In the rows, zero is written as 128.
[121 117 112  78 150 146 147 148 123 128 134  96 144 136 119 150 114 105
 104 131  97 177  79 118 133 113 111 133 104 181 167 130 104 106 114 148
 117 131 125 107 155 176 156 122 167] | Vumu
[109 108 137 119 109 112 141 104 153 107 124 155 112 144 105 116 128 126
  97 127 159  99 125 140 138 101 169 120 168  83 123 106 150 110 111 159
  95  96 162 153 143 109  98  74 103] | Gusi
[132 150 113 119 163 138 166 155 128 143 144 103 126 138 113 121 155 150
 148 150 105 133 125  90  89  79  73 105 126 134 107 153  81 109 129  84
 103 137 137 122 135 166 120 150 129] | zuvap
[143 151 155 104 161 127 119 182 141 152 135 167 117 140 126 136 151 121
 123 129 110 134 139  75 140  91 135 124 157 110 113  72 160 125 143 173
 119 105 162 154 147 117  92  98 160] | Vumu
[163 192 151 133 169 130 120 171 113 191 153 144 134 124 143 137 166 145
 181 125  95 151 166  72 126 104  77 125 122 112  98 135 118 137 181  94
 146 142 117 117 113 129 115 195 156] | dede
[126 146 135 144 119 139  72 140 125 123 105 176 132 139 136 141 106  96
 105 109 143 121 154 126 172 145 170 161 136 130 157  71 177 144 161 175
 156 120  79 135 144 101 115  98 166] | zuvap
[121 122 123 117 115 130 108 123 128 113 113 145 123 145 113 135 110 115
 105 121 130 124 125 128 148 128 144 130 130 132 124 115 152 137 133 165
 143 116 117 142 148 114 120  99 137] | pafaz
[153 179 138 125 146 132  43 153  76 174 134 133 133 104 145 174  92  74
 142 101  90 197 144 141 188 166  76 161  61 201 193 127 133 146 191 120
 197 168  35  76 120 157 176 223 213] | kel
[110 119 124 160  98 102 120  74 135 117 114 130 108 122 102 107 107 137
 123 118 160  80 124 183 148 132 132 119 138  89 134 171 139 127 121  94
 138 105 119 151 110 119 128 134  77] | Lezo
[124 132 138 132 122 102 144 115 142 136 140 142  97 132  98 112 138 153
 130 148 143  93 131 129 125  87 124  97 166  62 104 140 133 113 126 108
  98 105 163 164 118 120  98 131 101] | gemu
[129 148 108  79 185 132 187 166 124 150 150  71 133 133 119 139 145 133
 136 141  70 176  89  81 105  84  56 106 103 174 142 152  73 105 120 105
 102 149 142 109 137 193 151 164 166] | Vumu
[153 179 122 113 177 139  92 173  95 179 139 121 163 125 152 167 129  98
 153 108  85 194 119  96 173 135  96 162  83 180 202 113 140 137 182 137
 164 158  75  78 137 161 162 188 211] | dede
[116  94 141 126  90 135  95 119 145  95 115 168 110 135 118 125 114 112
  91 116 165  98 134 131 136 131 207 147 156 101 130 100 164 138 118 156
 125  94 135 153 152  91 118  62 110] | vutus
[156 169 114 111 176 146 114 178  83 172 145 103 148 121 152 166 125 101
 158 117  62 210 116  91 157 114  55 149  70 231 171 131 102 126 166 112
 165 169  62  79 140 175 167 213 225] | sili
[131 155 111 137 118 119  50 111  76 153 126 113 157 101 139 156  78  77
 149 103  95 182 103 178 194 188  71 155  44 209 214 173 132 129 163 115
 193 157  26  53 124 166 197 209 190] | pafaz
[122 132 126 147 109 123  88 110 118 124 121 142 143 126 133 138 108 107
 109 109 143 129 127 152 167 161 171 154 126 118 172 124 173 138 152 152
 147 120  90 117 120 110 146 121 132] | dede
[119  96 104 117 108 131 138 110 137 105 126 111 124 134 119 122 119 116
 115 124 135 111 111 130 121 123 139 132 128 141 122 154 113 125 106 129
 117 127 129 121 146 140 141  98 113] | pafaz
[125 144 136 159 116 105 111  95 123 144 123 144 120 114 101 116 114 136
 144 121 148 102 135 169 161 134 111 117 133  92 127 162 152 127 149  95
 154 107 112 143 104 112 125 167 105] | Lezo
[119 112 113 122 114 136 139 112 132 120 132 105 140 131 118 124 131 125
 116 133 143 117 120 130 123 116 125 134 124 141 126 156 114 121 116 115
 129 129 115 126 134 143 135 129 111] | dede
[128 132 112 117 130 147  74 129  93 135 116 117 161 112 132 163  81  75
 117 101 105 178  93 167 187 161 111 158  68 211 221 130 143 137 152 137
 170 130  63  72 145 164 183 169 186] | Lezo
[126 153 115 141 129 105 117 107 104 151 137 104 129 114 112 127 107 119
 165 123 103 147 110 156 147 148  70 121  85 144 156 188 115 116 143  78
 155 146  86  88 112 157 167 200 137] | pafaz
[128 115 124 119 117 125 138 118 139 128 140 129 117 132 117 119 132 124
 116 130 148 106 132 127 129  96 125 125 139 120 113 127 121 120 117 120
 108 119 135 144 136 130 114 118 112] | Gusi
[134 174 131  76 204 158 169 188 123 167 144 124 142 144 132 149 158 131
 133 131  70 177 114  33 116  69  92 113 124 145 132  93 107 126 154 153
  97 134 160 114 144 172 116 130 177] | Zolun
[131 138 143 140 120 110 135 120 143 133 127 155 116 131 111 119 145 138
 129 124 146 100 138 110 143 106 150 113 165  70 123 126 156 124 135 131
 105 106 154 159 125 103 100 124 119] | sili
[138 149 131 123 142 125 132 137 130 135 123 136 106 140 117 126 139 138
 137 124 115 121 139  99 129 102 106 111 134 120  98 138 127 128 136 125
 136 126 124 138 131 130 107 134 133] | pafaz
[131 135 146 144 126 108 150 112 149 135 136 156  95 150 106 107 153 177
 129 139 156  72 154 112 114  92 148  97 185  33  75 132 134 124 129 106
 104 115 155 188 120  99  79 118  88] | gemu
[116 125 117  95 129 137 155 128 126 125 119 117 123 150 110 142 115 137
 124 141 120 151  99 115 123 104 105 113 109 147 125 141 107 124 121 121
 125 126 123 134 149 151 129 128 148] | vutus
[129 128 113 128 123 143  71 126 104 144 132 114 143 112 120 152  95  86
 115 110 127 151 119 152 165 151 112 164  88 174 185 147 127 131 148 112
 154 148  61  90 131 161 163 174 164] | kel
[122 109 122 131 103 141  83 111 119 128 108 138 137 124 116 137  92  93
 103 101 145 117 125 166 165 149 151 155 120 153 153 126 148 139 139 138
 158 113  83 126 138 122 142 128 130] | Lezo
[101  81  99  84 114 144 164 122 148  94 130 104 122 159 110 133 111 126
  80 149 138 124  97 129 102  90 153 122 138 156 121 118 106 119  88 159
  95 127 152 147 160 150 130  80 119] | gemu
[ 92  47  88  67  97 141 205 110 165  73 129  75 119 165 101 121 123 134
  76 154 140 140  63 141  59  84 147 110 137 180  89 155  69  96  56 134
  67 126 174 143 160 163 138  60  85] | maseg
[129 120 105  80 136 161 106 159 103 127 119 112 154 140 138 165  98  84
  97 122  91 201  93 117 155 127 117 161  83 240 189 105 129 125 132 172
 150 147  80  92 166 156 160 135 214] | sili
[133 110 123 105 141 144 210 157 169 120 142 126 103 153 106 102 181 161
 122 151 135  85 134  56  72  39 139 100 193  84  49 121 109 117  93 126
  61  92 213 175 141 124  76  76  89] | sili
[118 122 115 129 115 116 178  94 140 118 128 107 114 145  95 110 143 174
 129 140 144  97 115 126 104  95 109  93 145  83  95 179 108 111 108  88
  99 118 146 169 122 135 107 142  89] | sili
[113 111 128 115 121 137 182 129 162  97 133 132 107 152  91 102 155 155
 105 152 146  87 131 105  77  70 148  98 185  77  73 122 112 108  95 120
  72  89 188 166 142 121  82  64  77] | zuvap
[118 130 124  63 163 151 164 171 141 134 131 127 131 165 119 144 143 127
 104 142 100 159 108  63 105  60 103 118 133 174 110  89 105 109 113 167
  98 127 162 133 170 160  95  96 163] | Gusi
[125 153 118 146 148 102 178  95 133 135 150 117 110 123  93  99 151 174
 167 150 132  87 138 110  98  92  78  77 138  59  89 191 104 102 124  47
  98 131 161 173  94 147 111 183  76] | Zolun
[ 96  84 100  81 115 137 178 105 144  90 126  96 135 151  95 129 107 117
  80 146 133 138  76 142 109  98 142 109 124 155 136 139 106 102  91 145
  93 113 150 145 152 166 140  85 108] | Zolun
[161 172 153 138 155 137  40 181 102 179 140 171 152 117 178 154 133  90
 139  93 100 162 168  94 179 154 145 183 108 155 160  68 178 159 190 162
 189 141  60  87 134 106 135 154 197] | dede
[142 146 142 151 103 120  28 132  99 155 122 163 130 103 152 147  87  72
 141  98 131 153 153 161 193 182 130 177  86 167 179 122 165 148 174 121
 206 140  30  93 126 107 163 168 172] | vutus
[106  86 138 110  96 146 110 124 153  81 103 176 116 159 122 134 109 110
  64 115 170 110 128 122 140 121 225 148 167 119 128  67 167 147 108 207
 126  93 147 164 171  89 100  21 127] | vutus
[102 102 103 109  93 127 115  83 119 102 120 107 136 137 116 137  82  97
  87 123 140 150 100 182 152 141 121 141  99 183 159 156 107 112 113 131
 141 141  79 125 146 155 156 126 138] | Gusi
[133 134 121  90 156 148 149 155 132 131 129 123 134 151 130 140 133 125
 119 133 108 145 124  84 119  97 121 125 116 155 127  96 122 129 133 156
 123 136 129 142 149 148 117 112 148] | Zolun
[125 129 114 111 136 116 142 128 123 144 145 107 123 131 113 132 129 140
 125 143 114 131 113 121 120 101 100 106 128 116 134 152 108 115 131  98
 105 132 132 134 130 151 130 153 127] | gemu
[114 126 128 114 117 123 115 116 131 127 128 149 131 134 124 137 110 100
 104 123 135 134 120 134 166 112 143 141 127 138 161 103 147 116 130 167
 122 117 117 125 147 127 126 104 150] | Gusi
[129 153 127 112 155 133 143 151 132 146 132 143 115 149 127 133 143 144
 141 126 117 138 135  77 123 104 115 127 132 118 119 114 123 140 142 131
 126 136 139 146 140 136 110 128 154] | vutus
[116 126 132 159  93 101 130  76 136 106 116 139 111 134  95 107 111 141
 127 135 161  90 145 173 136 125 129 107 146  84 107 164 128 110 127  94
 132 117 105 161 117 113 111 129  87] | zuvap
[149 171 162 186 111 108  40 128 105 154 128 193 130 103 145 137 102  96
 146 103 141 125 168 150 205 168 151 158 125 100 178  90 202 150 192 137
 186 119  55 105 114  80 134 151 162] | zuvap
[ 99  83  98 118  94 126 148  76 135  87 107 104 125 145 100 117  97 129
  92 137 148 103  93 169 123 133 145 116 125 134 117 170 115 116  86 126
 122 119 122 144 139 135 138  90  90] | pafaz
[131 139 144 156 117 110 128 119 151 120 134 167 105 131 108 104 140 137
 127 132 153  81 149 121 137  97 157 119 173  54 118 109 167 124 134 127
 112  91 147 156 128  98  90  89  99] | zuvap
[135 136 149 173 109  86 130 100 147 128 133 156  91 122 104 100 142 155
 151 131 158  65 150 140 140 113 138  99 171  28  91 155 151 120 131 101
 113  96 146 180 102  91 102 126  74] | Vumu
[110 109 104  88 126 149 125 121 119 114 128 107 135 144 119 145 100 103
  94 130 117 158  97 131 131 114 129 140  97 188 156 126 108 114 115 153
 129 142 106 135 152 165 151 115 146] | Zolun
[135 159 121 116 136 128  81 136  94 153 143 123 144 112 130 161 101  94
 135 121  96 190 111 154 168 138  86 141  74 186 183 149 124 121 163 114
 153 146  69  95 128 157 180 192 184] | maseg
[133 120 133 120 127 129 116 143 138 139 132 138 126 134 127 125 130 120
 116 118 136 108 141  98 137 117 146 130 142 111 127 110 138 135 127 144
 124 120 128 142 140 126 112 111 134] | Vumu
[ 98  78 100  66 134 131 234 124 176  84 135  87 102 164  86 113 144 154
  95 168 122 128  64  97  57  60 132  89 150 126  88 148  76  99  62 136
  54 110 216 164 160 167 117  62  85] | vutus
[142 150 132  98 166 146 136 178 129 154 154 126 133 134 141 147 148 122
 133 132  90 168 126  78 115  81 106 131 119 169 107 104 104 122 136 131
 119 132 129 116 146 148 131 142 171] | maseg
[135 142 139 143 123 123 136 127 137 129 120 156 110 139 118 120 136 143
 128 136 142 104 150 115 144  98 138 119 154 101 103 129 144 127 135 129
 132 110 131 177 122 109  99 127 126] | sili
[150 189 135 118 166 134  75 178  97 175 152 149 139 123 145 171 121  99
 153 117  75 206 124 100 169 117  76 150  81 201 173 106 141 130 180 134
 165 158  73  98 133 146 158 197 218] | maseg
[116 117 133 146  99 104 112  87 132 114 114 139 111 130 102 120 104 129
 114 124 155  99 136 164 156 142 143 123 139  96 126 155 141 113 126 119
 142 127  98 173 120 107 124 127 104] | Vumu
[126 142 112 136 126 125  83 109  98 137 121 122 151 117 122 145  93  96
 131 107 114 151 105 159 177 170 120 146  85 158 201 157 141 128 151 120
 156 142  71  93 130 152 172 167 163] | pafaz
[167 199 148 140 183 118 128 167 117 189 167 140 128 117 144 128 175 148
 179 124  99 130 180  68 131  90  54 113 125 108 100 136 108 123 174  72
 133 149 110 125 113 142 102 203 154] | Gusi
[142 160 153 147 144  99 167 135 158 146 148 164  88 140  94 103 173 180
 157 154 140  82 152  92 106  58 118  79 187  21  57 135 144 111 132  94
  84  90 190 187 111  97  69 124  88] | maseg
[ 95  78  79  84 108 136 158 100 128  94 125  70 133 146 107 137  90 115
  82 154 128 146  65 170 114 118 111 131  99 198 154 159  82 106  87 132
 112 148 111 129 156 178 168 117 132] | gemu
[162 190 142 138 172 152  59 195  92 186 141 161 143 112 167 165 136  91
 166  99  89 176 157  68 172 141  96 169  90 173 164  92 144 157 194 127
 183 152  56  83 140 134 147 187 219] | vutus
[109  98  97 106 117 154 152 116 121 101 127  93 139 131 114 126 107 107
 107 141 125 149  95 147 110 122 114 140 106 189 143 149  91 106 103 115
 122 141 107  99 153 163 160 111 130] | zuvap
[143 168 119 110 180 133 145 171 109 166 151 104 131 135 137 146 148 133
 160 127  68 181 123  83 130  85  57 132  95 188 136 139  92 114 148  97
 140 161  95 105 137 166 143 197 187] | sili
[150 169 137 148 162 109 124 138 120 162 148 134 120 115 128 127 141 140
 165 123 111 130 138 109 154 122  97 123 123  91 144 143 138 119 152  98
 137 135 111 127 109 132 130 178 146] | Vumu
[120 101 105  85 139 149 160 144 131 133 132  86 130 140 118 129 123 115
 107 140 109 142  90 115 105 107 105 130 114 172 119 141  88 115  97 133
 112 137 124 116 150 160 151 111 131] | Vumu
[137 155 146 147 124 105 105 122 136 135 136 163 113 125 109 127 137 142
 137 132 137 107 139 132 141 112 127 113 145  77 113 136 153 119 147 112
 118 105 132 169 114 107 112 147 119] | maseg
[136 148 139 144 148 105 150 139 144 143 148 152 104 134 110 114 152 156
 144 149 128  90 148 102 124  72 122  97 170  65  94 125 138 117 135 108
  99 107 163 168 118 118  92 134 110] | gemu
[128 153 104 109 158 125 171 131 118 148 145  90 129 126 108 129 140 141
 157 143  92 153  95 105 116 100  55  98 103 143 128 184  93 107 127  92
 115 138 136  97 123 176 146 173 139] | pafaz
[111 101 126 155  80  98 149  76 148  87 114 134  94 140  97  99 117 153
 116 141 169  77 133 168 116 114 143 108 162  86  79 174 127 113 102 101
 125 108 137 185 119  99 112 112  70] | sili
[118 130 114 135 117 128  92  95 104 135 112 116 140 128 127 144  89 109
 124 108 125 148 106 177 169 157 104 142  85 176 165 158 122 134 139 111
 179 147  60 116 137 147 161 165 142] | Lezo
[139 168 131 149 130 125  57 133  89 158 127 154 136 105 136 153  96  89
 145  99 120 158 137 142 194 169 108 162  85 150 198 131 163 146 184 114
 183 138  48 100 121 134 163 185 184] | vutus
[129 142 131 133 130 111 142 115 137 127 123 144 103 139 100 112 139 153
 142 133 128  95 141 116 124 105 114 104 147  79  91 145 131 124 128 117
 116 115 149 157 125 112  96 128 111] | pafaz
[118 119 125 151  82 115  64  87 108 123 122 134 131 106 133 130  86  90
 116 114 157 116 141 195 178 161 125 156 100 155 161 154 139 126 144 120
 165 133  55 115 121 118 162 144 120] | Gusi
[130 126 120 159 102 124  90  99 117 128 127 130 116 114 119 127 108 113
 129 116 152 107 141 158 152 148 115 145 115 134 140 169 129 137 142  86
 152 143  74 127 111 130 146 162 118] | kel
[153 205 130 137 195  96 161 142 118 183 173 123 129 119 134 132 166 160
 189 133  79 146 146  76 129  84  17  94 112 113 121 176  89 107 160  39
 113 170 123 118 100 168 122 228 151] | Gusi
[119 134 140 144 113 115 119 121 143 104 124 167 110 132 110 120 126 121
 104 131 147 103 137 133 139 112 158 120 168  83 116 101 166 126 135 145
 112  92 147 155 134 100 103  79 114] | zuvap
[113 111 103 103 136 122 193 131 145 123 141  84 122 140 103 122 139 139
 127 151 121 121  87 100 109  83  98  99 133 132 125 157  97 106  97 123
  84 124 163 140 137 171 134 115 117] | Vumu
[114 102 124 106 115 122 162 118 148 109 122 116 107 152 110 119 129 137
  95 142 136 116 115 128 115 106 144 109 153 116  98 140 105 112  99 145
 108 120 143 171 140 127 116  80 103] | Vumu
[119 128 124 104 141 134 144 140 141 131 121 132 115 154 120 135 131 135
 112 126 120 125 123 110 124  89 125 120 140 137 102 110 123 130 121 140
 127 113 145 154 147 137 104 107 128] | Lezo
[126 123 117  77 118 172  71 150  95 126 124 122 157 118 154 172  84  53
  95 111 101 200 110 136 164 160 130 177  64 240 194  93 129 137 153 184
 167 149  61  79 160 150 186 128 198] | Zolun
[102  92 128 121 102 122 176 105 181  76 128 154  98 158  95 105 152 163
  83 146 179  68 120 114  87  70 192  96 202  54  71 117 142 112  80 150
  57  78 216 199 138  98  76  37  67] | maseg
[103  87 101  68 130 166 159 131 133  96 128  93 148 142 128 140 111 102
  73 141 123 158  84 128 108 113 139 140 106 205 139 120  94 114  97 165
 113 135 130 113 163 171 160  78 136] | Zolun
[101  84  87  93 119 143 196 112 149 103 134  69 116 153  90 119 139 145
 114 152 141 113  85 120  67  87 106 109 130 153 105 179  66 104  76  99
  70 138 167 137 139 181 137 118  92] | kel
[114  93  97  68 159 157 229 150 164 105 143  77 138 166 116 114 174 157
  92 165 124 116  94  73  62  60 131 112 156 134  89 130  79 108  70 141
  67 117 203 142 162 179 104  56 101] | dede
[150 162 151 146 143 142  69 174 110 155 133 177 134 122 149 144 130  96
 136 112 115 139 164 100 161 127 145 157 132 135 140  66 163 143 173 149
 157 115  91 112 140 108 120 126 173] | zuvap
[140 162 128 128 148 125  94 149 111 154 134 138 117 126 134 145 121 115
 145 120 110 165 135 106 155 122  95 144  99 156 153 134 125 133 161 117
 173 148  78 119 139 140 137 170 180] | vutus
[122 133 129 132 119 133  93 121 111 117 116 147 133 137 122 143 101 108
 106 122 127 146 128 153 154 138 141 141 123 145 152 111 138 127 142 142
 151 129  87 128 142 116 136 114 145] | zuvap
[113 124 120 132 122  89 194  97 151 124 141 108  92 132  81  93 143 172
 147 161 139  86 119 126  97  81  86  72 156  60  82 191 103  93  98  82
  87 110 183 177 103 138 103 140  70] | Vumu
[112  99 121 129 112 144 112 114 144 106 111 146 120 150 123 130 116 129
  87 113 161  94 122 133 141 123 195 148 153 112 133  95 163 139 112 168
 131 102 129 158 151 105 107  64 112] | Lezo
[137 150 126 128 142 138  94 148 110 152 132 146 127 131 144 148 117 106
 133 108 117 158 127 103 169 138 124 165 101 157 175 108 140 148 162 141
 167 150  72 109 151 137 144 138 187] | vutus
[130 124 118 164  70 106  32  86  92 123 107 152 138 120 143 140  62  74
 108  99 157 149 148 232 225 212 163 184  89 170 212 138 187 148 175 151
 222 143   4 115 106  99 175 153 153] | dede
